Below is a small trained network, with its code and all its weights. Each question gives an input and a class and asks what happens when units are switched off, that is, made to give their printed mean instead of their output.

import numpy as np


def w(rows, s, z=0):
    codes = np.array(rows[::2]) - 128.0
    scale = np.full(codes.shape[1], s)
    scale[-1] = z or s
    return codes * scale


def norm(h):
    return h / np.sqrt((h * h).mean(-1, keepdims=True) + 1e-5)


def f(y):
    return np.maximum(y, 0)


def log_softmax(a):
    a = a - a.max(-1, keepdims=True)
    return a - np.log(np.exp(a).sum(-1, keepdims=True))


def net(x, mask):
    res = np.array(x, float).reshape(1, 5) / 4 @ E
    u = 0
    for l in range(2):
        y = f(norm(res) @ A[l][:, :-1].T + A[l][:, -1])
        res = res + np.where(mask[u : u + 16], y, B[l][:, -1]) @ B[l][:, :-1]
        u += 16
    return log_softmax(norm(res)[-1] @ U[:, :-1].T + U[:, -1])


A, B = {}, {}
E = w([
[94,93,179,97,169,117,136,147,132,82,109,88],'x0',
[155,91,120,106,1,61,93,173,56,132,61,129],'x1',
[94,95,118,151,14,137,117,138,239,115,175,98],'x2',
[74,178,150,189,146,56,159,126,150,224,82,91],'x3',
[110,131,125,93,59,133,163,32,87,116,147,82],'x4',
],0.0083)
A[0] = w([
[177,114,121,225,76,113,122,105,117,162,189,172,62],'0.n1',
[92,101,153,111,178,102,190,28,236,254,116,113,94],'0.n2',
[139,147,116,122,168,245,122,135,160,125,240,150,155],'0.n3',
[157,101,108,106,208,91,4,224,183,182,127,131,109],'0.n4',
[66,90,113,247,188,219,131,204,140,104,117,189,65],'0.n5',
[11,54,175,164,92,205,104,142,185,96,93,97,80],'0.n6',
[107,95,195,77,116,128,222,27,134,120,130,88,39],'0.n7',
[216,104,128,76,149,31,185,158,70,140,104,134,124],'0.n8',
[162,204,94,160,252,80,229,62,85,35,149,177,94],'0.n9',
[65,247,151,120,148,221,122,50,155,92,103,153,2],'0.n10',
[163,205,18,183,129,195,121,96,91,210,146,175,61],'0.n11',
[98,148,133,229,176,239,183,140,116,125,151,53,73],'0.n12',
[37,116,243,5,171,109,170,161,153,74,91,67,59],'0.n13',
[85,192,66,120,97,141,197,25,60,105,172,63,108],'0.n14',
[102,97,140,183,156,103,143,85,74,174,73,102,154],'0.n15',
[76,84,230,61,190,38,79,139,148,92,137,126,27],'0.n16',
],0.0063,0.0029)
B[0] = w([
[174,125,98,122,204,83,49,108,105,145,136,114,169],'0.n1',
[97,143,197,110,120,162,96,127,140,64,75,86,243],'0.n2',
[106,121,156,66,155,88,141,122,120,78,94,99,241],'0.n3',
[103,116,153,195,70,176,196,97,58,115,144,147,233],'0.n4',
[117,133,122,159,121,152,218,100,99,123,155,129,208],'0.n5',
[101,158,15,113,158,129,91,104,132,149,98,180,203],'0.n6',
[120,132,115,227,145,112,164,103,89,118,137,163,196],'0.n7',
[34,119,52,57,118,137,115,156,153,200,128,186,216],'0.n8',
[89,112,68,56,130,157,111,129,180,219,93,193,253],'0.n9',
[107,120,219,81,108,103,144,128,176,151,149,171,186],'0.n10',
[189,2,114,171,161,121,81,91,117,147,136,11,204],'0.n11',
[144,70,165,66,73,41,139,139,161,151,125,144,204],'0.n12',
[223,58,80,176,144,121,68,71,78,189,142,86,216],'0.n13',
[111,55,131,209,151,160,183,170,83,120,112,188,229],'0.n14',
[118,151,142,87,68,202,96,157,112,123,120,109,209],'0.n15',
[207,118,64,177,129,104,116,79,123,164,124,83,183],'0.n16',
],0.0071,0.006)
A[1] = w([
[178,186,171,114,194,136,175,58,250,96,178,182,66],'1.n1',
[123,106,174,242,104,125,217,151,109,101,112,207,120],'1.n2',
[115,237,191,197,109,94,136,148,136,175,113,101,3],'1.n3',
[85,94,105,150,109,143,102,117,179,134,243,102,139],'1.n4',
[191,55,139,217,156,102,123,126,128,204,194,133,121],'1.n5',
[26,121,73,141,90,66,94,116,240,73,104,116,77],'1.n6',
[134,133,84,188,95,141,163,69,200,100,140,152,121],'1.n7',
[113,158,162,118,78,32,136,193,85,111,101,163,110],'1.n8',
[182,118,119,178,211,119,135,231,177,104,103,152,212],'1.n9',
[158,58,125,43,134,222,76,81,99,51,171,206,171],'1.n10',
[105,124,1,133,84,135,61,129,75,150,84,165,83],'1.n11',
[182,155,113,108,60,46,101,201,95,94,156,112,89],'1.n12',
[83,167,129,91,179,177,158,124,77,151,104,130,96],'1.n13',
[128,160,100,196,88,58,74,122,176,46,136,153,115],'1.n14',
[192,65,146,129,190,134,53,84,154,129,113,51,144],'1.n15',
[52,170,170,165,121,138,91,110,88,196,89,55,179],'1.n16',
],0.0073,0.0029)
B[1] = w([
[98,81,197,110,91,46,163,106,157,121,122,136,171],'1.n1',
[118,100,127,119,84,242,168,112,71,110,194,127,185],'1.n2',
[146,162,151,115,113,132,147,155,86,124,117,114,149],'1.n3',
[151,105,98,123,176,135,93,111,57,203,98,139,169],'1.n4',
[148,98,73,133,131,85,121,100,104,72,142,81,195],'1.n5',
[120,153,100,86,168,138,89,153,119,198,121,175,192],'1.n6',
[128,119,119,109,137,123,123,149,90,154,99,183,172],'1.n7',
[77,112,166,148,197,120,156,48,178,124,157,154,164],'1.n8',
[115,105,111,155,47,103,132,72,87,130,95,145,155],'1.n9',
[125,233,157,189,121,127,112,197,152,113,121,94,242],'1.n10',
[121,107,150,110,162,113,151,84,197,128,153,115,255],'1.n11',
[98,98,224,116,189,81,189,106,162,141,104,95,161],'1.n12',
[113,105,91,122,48,155,94,126,129,162,155,149,182],'1.n13',
[150,147,74,90,164,193,143,102,68,126,114,150,160],'1.n14',
[164,115,115,121,64,82,122,127,135,122,121,65,191],'1.n15',
[191,199,142,130,134,139,106,206,162,2,168,137,217],'1.n16',
],0.0099,0.009)
U = w([
[76,55,205,92,136,63,146,95,195,133,116,143,222],'0',
[210,75,95,166,132,77,53,107,107,134,94,77,183],'1',
[95,141,77,62,145,158,64,142,118,202,93,205,124],'2',
[100,79,141,202,91,180,184,115,65,105,134,160,126],'3',
[136,253,177,139,115,142,96,194,167,72,116,104,164],'4',
[122,111,95,126,125,149,137,111,176,120,164,99,6],'5',
],0.014,0.0016)

Each question gives the input, the list of numbers given to net, and the class t.
The units are the neurons (one row each of A and B). Each row of codes is followed by its name. A weight is (code - 128) times the scale printed after its matrix; where a second scale follows, it is the last column's (A, B and U).
mask holds one flag per neuron, layer by layer. A switched-off neuron (its flag False) gives its mean, the last column of its row in B, instead of its output. The means were averaged over made-up inputs and are rounded, as every weight is.
A unit's drop is (log p(t) with every unit on - log p(t) with that unit switched off) / (log p(t) with every unit on - log p(t) with every unit switched off).
The circuit of an input: a set's keep is (log p(t) with only the set's units on - log p(t) with every unit switched off) / (log p(t) with every unit on - log p(t) with every unit switched off). Starting from the 12 units with the biggest drops (on a tie, the unit counted first), units are removed one at a time, each time the one whose removal leaves the highest keep (on an exact tie, the one counted first), for as long as the keep stays at least 0.8.
units of the circuit, in order: the units of the circuit, biggest drop first
most important unit: the unit with the biggest drop
k most important neurons: the k neurons with the biggest drops, biggest first
k most important neurons of layer l: the k neurons of layer l with the biggest drops, biggest first
input [5,-1,4,-8,-8], class 3: 3 most important neurons of layer 1 => 1.n16, 1.n9, 1.n2
input [-4,6,-6,-8,0], class 4: units of the circuit, in order => 1.n10
input [-8,-1,4,-3,8], class 1: units of the circuit, in order => 0.n11, 1.n4
input [4,-7,4,8,-1], class 4: 2 most important neurons => 0.n2, 1.n16
input [-4,-7,-6,-6,3], class 0: units of the circuit, in order => 1.n1, 0.n10
input [1,2,-8,-7,8], class 2: units of the circuit, in order => 0.n8, 0.n9
input [0,1,4,-3,4], class 2: 4 most important neurons of layer 0 => 0.n4, 0.n6, 0.n5, 0.n13
input [8,1,-8,6,-7], class 1: 4 most important neurons => 0.n13, 0.n16, 1.n6, 0.n6
input [1,-1,-6,-1,-7], class 3: 3 most important neurons of layer 0 => 0.n4, 0.n5, 0.n6
input [0,3,7,5,-8], class 3: 2 most important neurons => 0.n4, 1.n2
input [8,0,-4,-7,-1], class 1: 2 most important neurons => 0.n13, 0.n16
input [-2,-3,3,-8,-7], class 4: 2 most important neurons => 1.n10, 0.n3
input [-4,7,3,8,0], class 4: 3 most important neurons => 1.n16, 0.n12, 1.n3
input [-5,-2,-2,-1,-3], class 1: units of the circuit, in order => 0.n11
input [6,0,2,0,8], class 3: 2 most important neurons => 0.n14, 0.n7
input [-7,-2,8,6,4], class 2: 2 most important neurons of layer 1 => 1.n6, 1.n7
input [-4,-4,2,8,-5], class 4: 3 most important neurons => 0.n2, 1.n16, 0.n14
input [3,6,7,5,-8], class 3: units of the circuit, in order => 0.n4, 1.n2
input [-8,-1,2,8,-4], class 1: 3 most important neurons => 0.n11, 0.n1, 1.n5
input [4,3,-2,6,8], class 3: most important unit => 0.n14
input [5,3,-5,2,-6], class 3: 2 most important neurons of layer 1 => 1.n6, 1.n15
input [-8,-4,8,0,1], class 1: 2 most important neurons of layer 1 => 1.n15, 1.n5
input [-5,7,7,0,4], class 0: 2 most important neurons => 1.n12, 1.n11
input [-6,6,-3,0,1], class 0: 2 most important neurons of layer 0 => 0.n13, 0.n8
input [-2,2,6,-7,-8], class 3: 2 most important neurons => 0.n4, 0.n9
input [7,-6,8,-5,-3], class 2: 4 most important neurons => 0.n6, 1.n6, 0.n11, 1.n4
input [6,3,-8,2,6], class 2: units of the circuit, in order => 0.n8
input [-7,-3,2,7,1], class 1: 3 most important neurons of layer 1 => 1.n10, 1.n15, 1.n5
input [-3,7,-1,6,-6], class 0: 3 most important neurons => 1.n8, 1.n10, 0.n14
input [8,8,-5,2,-6], class 0: 2 most important neurons => 0.n8, 0.n11
